Below is a small trained network, with its code and all its weights. Each question gives an input and a target symbol and asks what happens when units are switched off, that is, made to give their printed mean instead of their output.

import numpy as np


def w(rows, s, z=0):
    codes = np.array(rows[::2]) - 128.0
    scale = np.full(codes.shape[1], s)
    scale[-1] = z or s
    return codes * scale


def norm(h):
    return h / np.sqrt((h * h).mean(-1, keepdims=True) + 1e-5)


def f(y):
    return np.maximum(y, 0)


def softmax(a):
    e = np.exp(a - a.max(-1, keepdims=True))
    return e / e.sum(-1, keepdims=True)


def log_softmax(a):
    a = a - a.max(-1, keepdims=True)
    return a - np.log(np.exp(a).sum(-1, keepdims=True))


def net(x, mask):
    ids = ['ΛΠΣβεζημξφω'.index(c) for c in x.split()]
    T = len(ids)
    res = E[ids] + P[:T]
    u = 0
    for l in range(2):
        r = norm(res)
        for j in range(3):
            rows = slice(4 * j, 4 * j + 4)
            q, k, v = (r @ M[l][rows].T for M in (Q, K, V))
            z = softmax(np.where(np.tri(T) > 0, q @ k.T / 4**0.5, -1e9)) @ v
            o = O[l][rows]
            res = res + np.where(mask[u + j], z, o[:, -1]) @ o[:, :-1]
        u += 3
        y = f(norm(res) @ A[l][:, :-1].T + A[l][:, -1])
        res = res + np.where(mask[u : u + 8], y, B[l][:, -1]) @ B[l][:, :-1]
        u += 8
    return log_softmax(norm(res)[-1] @ U[:, :-1].T + U[:, -1])


Q, K, V, O, A, B = {}, {}, {}, {}, {}, {}
E = w([
[159,166,174,200,76,81,129,129],'Λ',
[112,123,93,82,101,141,200,148],'Π',
[178,131,132,167,45,135,174,124],'Σ',
[61,138,221,90,139,100,113,159],'β',
[158,131,106,101,97,133,255,136],'ε',
[41,128,92,82,118,149,136,147],'ζ',
[76,176,83,167,73,110,102,134],'η',
[112,114,125,137,120,103,129,7],'μ',
[187,156,143,133,160,138,207,128],'ξ',
[99,156,160,141,152,206,110,136],'φ',
[130,133,79,148,70,126,147,134],'ω',
],0.011)
P = w([
[219,182,25,85,185,95,2,134],'0',
[46,77,137,225,110,156,172,169],'1',
[65,122,139,183,104,154,179,163],'2',
[82,138,145,163,96,158,168,155],'3',
[101,152,140,145,97,161,165,145],'4',
[111,154,151,128,91,167,154,134],'5',
[130,169,149,115,89,169,152,130],'6',
[144,168,148,106,86,171,145,121],'7',
[157,167,149,100,82,177,143,115],'8',
[169,165,152,86,86,179,143,105],'9',
],0.0044)
Q[0] = w([
[125,158,125,170,55,146,157,95],'L0H0',
[133,126,125,112,102,137,250,133],'L0H0',
[129,126,128,94,161,161,108,130],'L0H0',
[169,116,175,158,116,128,182,105],'L0H0',
[69,163,154,93,121,126,100,125],'L0H1',
[143,131,149,101,136,91,118,119],'L0H1',
[108,98,127,110,154,65,140,148],'L0H1',
[91,131,119,91,117,164,209,145],'L0H1',
[101,115,98,123,133,167,106,146],'L0H2',
[131,171,116,154,138,125,86,171],'L0H2',
[92,138,128,174,107,150,110,95],'L0H2',
[120,135,140,124,63,126,119,141],'L0H2',
],0.012)
K[0] = w([
[150,157,73,241,95,135,139,1],'L0H0',
[155,17,109,60,109,158,218,47],'L0H0',
[106,128,133,126,170,212,107,132],'L0H0',
[200,102,240,137,102,115,149,45],'L0H0',
[27,157,114,145,184,104,93,45],'L0H1',
[115,93,216,110,166,80,104,132],'L0H1',
[91,145,199,93,155,147,87,204],'L0H1',
[99,72,129,51,130,217,182,51],'L0H1',
[56,127,112,123,131,157,118,206],'L0H2',
[74,181,226,157,109,137,116,157],'L0H2',
[133,121,121,120,122,125,21,112],'L0H2',
[126,125,124,134,26,164,98,95],'L0H2',
],0.0066)
V[0] = w([
[129,144,97,135,100,159,87,160],'L0H0',
[91,164,230,111,145,204,77,137],'L0H0',
[209,148,158,183,106,112,175,102],'L0H0',
[230,134,106,133,80,132,173,120],'L0H0',
[120,126,75,123,154,175,131,119],'L0H1',
[138,137,98,65,186,177,133,178],'L0H1',
[138,132,92,97,148,216,107,147],'L0H1',
[96,128,118,135,149,171,154,253],'L0H1',
[73,161,161,167,193,107,133,212],'L0H2',
[128,155,144,155,130,86,27,185],'L0H2',
[64,121,103,98,158,100,142,46],'L0H2',
[209,157,100,176,223,135,212,112],'L0H2',
],0.0059)
O[0] = w([
[153,101,56,205,135,127,137,158,165],'L0H0',
[160,208,116,222,138,183,183,61,84],'L0H0',
[36,133,183,89,204,156,98,130,255],'L0H0',
[66,119,171,129,217,98,102,198,215],'L0H0',
[137,94,154,95,185,150,123,154,153],'L0H1',
[97,149,158,162,199,82,59,142,26],'L0H1',
[105,154,112,98,205,117,78,197,108],'L0H1',
[31,80,132,192,169,174,121,128,209],'L0H1',
[84,84,204,100,170,183,119,85,174],'L0H2',
[106,163,156,121,255,73,170,138,120],'L0H2',
[200,70,140,64,141,137,73,164,79],'L0H2',
[153,189,51,202,119,241,73,65,34],'L0H2',
],0.005,0.0018)
A[0] = w([
[198,154,100,88,92,84,102,56,125],'L0N0',
[25,127,197,155,241,137,118,178,145],'L0N1',
[130,137,167,208,44,71,190,149,90],'L0N2',
[95,25,139,101,80,109,185,197,1],'L0N3',
[183,85,149,161,81,201,202,182,79],'L0N4',
[99,130,55,112,70,132,117,254,48],'L0N5',
[133,31,93,106,144,181,81,190,33],'L0N6',
[172,164,73,219,204,197,59,158,44],'L0N7',
],0.0053,0.0024)
B[0] = w([
[141,133,120,121,121,183,216,199,158],'L0N0',
[145,107,23,48,16,130,93,242,255],'L0N1',
[120,141,103,96,207,240,107,88,206],'L0N2',
[156,218,130,174,179,202,127,100,191],'L0N3',
[42,154,151,115,210,36,126,144,178],'L0N4',
[168,155,255,186,140,170,156,86,202],'L0N5',
[165,124,203,169,165,162,136,49,151],'L0N6',
[141,131,240,91,74,69,154,27,155],'L0N7',
],0.0051,0.0062)
Q[1] = w([
[128,144,151,156,110,138,134,75],'L1H0',
[103,72,88,135,137,121,85,200],'L1H0',
[73,54,78,154,154,123,99,163],'L1H0',
[55,88,109,154,141,144,100,222],'L1H0',
[108,91,67,92,138,121,178,158],'L1H1',
[128,163,133,91,120,147,156,142],'L1H1',
[93,105,120,152,160,137,144,175],'L1H1',
[117,101,74,156,151,109,135,190],'L1H1',
[86,50,145,174,116,102,2,170],'L1H2',
[159,132,154,125,100,182,159,147],'L1H2',
[161,179,164,93,122,180,247,130],'L1H2',
[184,198,117,86,89,167,236,101],'L1H2',
],0.009)
K[1] = w([
[135,145,175,143,141,116,123,127],'L1H0',
[85,81,73,125,88,164,156,122],'L1H0',
[91,108,121,133,86,149,176,92],'L1H0',
[70,118,159,131,52,148,192,195],'L1H0',
[133,152,183,154,169,101,125,146],'L1H1',
[161,111,109,110,110,106,104,121],'L1H1',
[140,158,106,102,145,130,123,156],'L1H1',
[115,164,150,123,176,139,117,145],'L1H1',
[81,105,122,245,166,153,138,171],'L1H2',
[149,127,117,135,133,86,127,100],'L1H2',
[202,136,106,81,119,83,130,95],'L1H2',
[161,140,103,56,103,96,126,85],'L1H2',
],0.012)
V[1] = w([
[108,137,156,171,99,37,114,170],'L1H0',
[116,200,39,179,118,140,155,35],'L1H0',
[3,66,56,117,163,52,189,126],'L1H0',
[190,77,59,113,219,83,48,103],'L1H0',
[221,163,181,110,82,99,54,117],'L1H1',
[172,200,122,111,185,98,55,140],'L1H1',
[225,171,142,74,144,77,104,62],'L1H1',
[117,173,81,208,155,76,121,193],'L1H1',
[177,119,202,94,155,171,172,176],'L1H2',
[57,86,229,109,145,38,69,90],'L1H2',
[218,239,169,111,95,154,97,171],'L1H2',
[70,115,127,154,113,164,244,53],'L1H2',
],0.0058)
O[1] = w([
[189,188,101,196,114,175,68,109,131],'L1H0',
[97,207,216,122,84,67,168,137,87],'L1H0',
[208,102,162,89,35,155,82,126,68],'L1H0',
[122,111,208,138,167,254,152,135,2],'L1H0',
[137,86,97,66,148,92,68,164,128],'L1H1',
[93,119,156,140,103,76,73,138,133],'L1H1',
[166,91,89,64,78,104,117,187,106],'L1H1',
[86,148,178,158,137,148,71,129,111],'L1H1',
[133,129,148,92,59,142,162,138,169],'L1H2',
[89,76,178,113,154,114,141,107,109],'L1H2',
[150,114,88,143,99,191,158,144,242],'L1H2',
[135,113,133,84,153,80,39,130,96],'L1H2',
],0.0068,0.0051)
A[1] = w([
[127,148,140,108,175,132,124,113,136],'L1N0',
[177,105,194,123,103,155,100,107,92],'L1N1',
[97,121,100,105,104,95,101,204,3],'L1N2',
[163,160,180,115,100,100,103,98,16],'L1N3',
[140,109,99,121,107,156,134,150,181],'L1N4',
[93,146,108,159,90,123,120,182,116],'L1N5',
[141,126,116,105,123,121,111,251,159],'L1N6',
[102,112,140,128,111,123,162,164,116],'L1N7',
],0.017,0.0033)
B[1] = w([
[129,87,148,138,68,94,84,120,154],'L1N0',
[56,133,76,133,82,92,138,200,142],'L1N1',
[124,182,187,172,249,149,108,239,217],'L1N2',
[208,68,133,195,176,124,173,125,137],'L1N3',
[164,174,142,96,95,67,133,103,204],'L1N4',
[189,89,115,33,120,110,140,125,249],'L1N5',
[162,216,158,70,212,106,110,243,232],'L1N6',
[162,169,100,140,123,131,87,105,180],'L1N7',
],0.011,0.013)
U = w([
[191,146,74,53,23,88,184,87,28],'Λ',
[72,25,207,58,94,190,176,173,76],'Π',
[63,90,27,147,197,98,164,118,153],'Σ',
[95,192,155,206,123,227,226,123,235],'β',
[180,72,141,101,186,210,65,53,124],'ε',
[111,65,105,223,67,76,181,217,151],'ζ',
[49,149,233,109,104,33,152,72,115],'η',
[248,88,217,214,150,82,139,67,1],'μ',
[168,179,151,96,200,114,115,233,177],'ξ',
[92,136,129,160,39,177,2,142,227],'φ',
[123,200,77,195,131,76,21,60,69],'ω',
],0.006,0.0013)

Each question gives the input, a string of symbols that net reads in full, and the target symbol t.
The units are the heads (4 rows each of Q, K, V and O) and the neurons (one row each of A and B). Each row of codes is followed by its name. A weight is (code - 128) times the scale printed after its matrix; where a second scale follows, it is the last column's (O, A, B and U).
mask holds one flag per unit, layer by layer, with each layer's heads first. A switched-off unit (its flag False) gives its mean, the last column of its rows in O or B, instead of its output. The means were averaged over made-up inputs and are rounded, as every weight is.
A unit's drop is (log p(t) with every unit on - log p(t) with that unit switched off) / (log p(t) with every unit on - log p(t) with every unit switched off).
The circuit of an input: a set's keep is (log p(t) with only the set's units on - log p(t) with every unit switched off) / (log p(t) with every unit on - log p(t) with every unit switched off). Starting from the 12 units with the biggest drops (on a tie, the unit counted first), units are removed one at a time, each time the one whose removal leaves the highest keep (on an exact tie, the one counted first), for as long as the keep stays at least 0.8.
units of the circuit, in order: the units of the circuit, biggest drop first
most important unit: the unit with the biggest drop
k most important neurons: the k neurons with the biggest drops, biggest first
top k neurons in layer l: the k neurons of layer l with the biggest drops, biggest first
heads that matter: for each layer, one digit per head in row order, 1 if its drop is at least 0.15 and else 0, layers parted by /
input ζ Λ ω Σ Λ Λ ξ μ Λ Σ, target Π: top 3 neurons in layer 1 : (L1N6 L1N2 L1N7)
input φ Λ ω ζ Λ Λ μ φ, target η: heads that matter : 110 / 101
input φ Λ φ Λ φ φ, target β: heads that matter : 110 / 000
input ε φ ζ φ ξ ζ, target Λ: top 2 neurons in layer 0 : (L0N5 L0N6)
input Λ η β ω ω, target Λ: top 2 neurons in layer 0 : (L0N5 L0N3)
input Λ ζ β ξ Π μ ω Λ, target μ: 2 most important neurons : (L0N1 L1N3)
input η μ ξ Σ ζ Σ Σ ζ, target ζ: 2 most important neurons : (L0N1 L1N1)
input Σ ζ ε η ω β φ Σ β, target Λ: heads that matter : 110 / 110
input ζ μ μ, target Λ: units of the circuit, in order : (L1N2)
input ε β η β Λ η φ ε, target Λ: units of the circuit, in order : (L1N2 L1N6)
input φ ξ η ε φ Π Π, target Λ: units of the circuit, in order : (L1H1 L1N2 L1N6)
input ω η Λ Σ η ε η μ, target φ: heads that matter : 111 / 101
input η Σ η φ φ φ μ Λ, target ζ: heads that matter : 011 / 101
input Λ η ω β η η, target β: 2 most important neurons : (L0N5 L0N1)
input φ ω η Σ φ Σ φ μ ω, target η: heads that matter : 100 / 101
input ζ ζ ξ ξ Λ μ, target Π: most important neuron : (L0N1)
input ε ζ φ ζ, target Λ: top 3 neurons in layer 0 : (L0N3 L0N5 L0N6)
input ζ Π φ η ζ ζ, target β: heads that matter : 111 / 010
input Λ η φ φ ξ ζ φ Π φ μ, target μ: heads that matter : 111 / 101
input ω Σ Λ φ η μ β, target φ: top 2 neurons in layer 0 : (L0N1 L0N5)
input Σ ε φ ζ η φ Λ β Π Σ, target Λ: most important unit : L0H2
input Π ξ ζ Λ η Λ, target Λ: heads that matter : 111 / 100
input φ φ Λ ξ ξ, target Λ: units of the circuit, in order : (L0H2 L1N2 L1N6)
input φ η Π Σ Λ ξ Λ η Λ, target β: heads that matter : 010 / 010
input ζ Σ Σ Λ Π φ μ ε ζ, target Π: 2 most important neurons : (L0N1 L1N6)
input φ ε φ μ Λ Π, target η: heads that matter : 101 / 101
input ξ Λ φ φ η ω ω, target Λ: heads that matter : 101 / 110
input Σ ξ Λ μ, target ω: top 3 neurons in layer 1 : (L1N5 L1N6 L1N2)
input ε η μ, target Σ: top 2 neurons in layer 0 : (L0N5 L0N1)
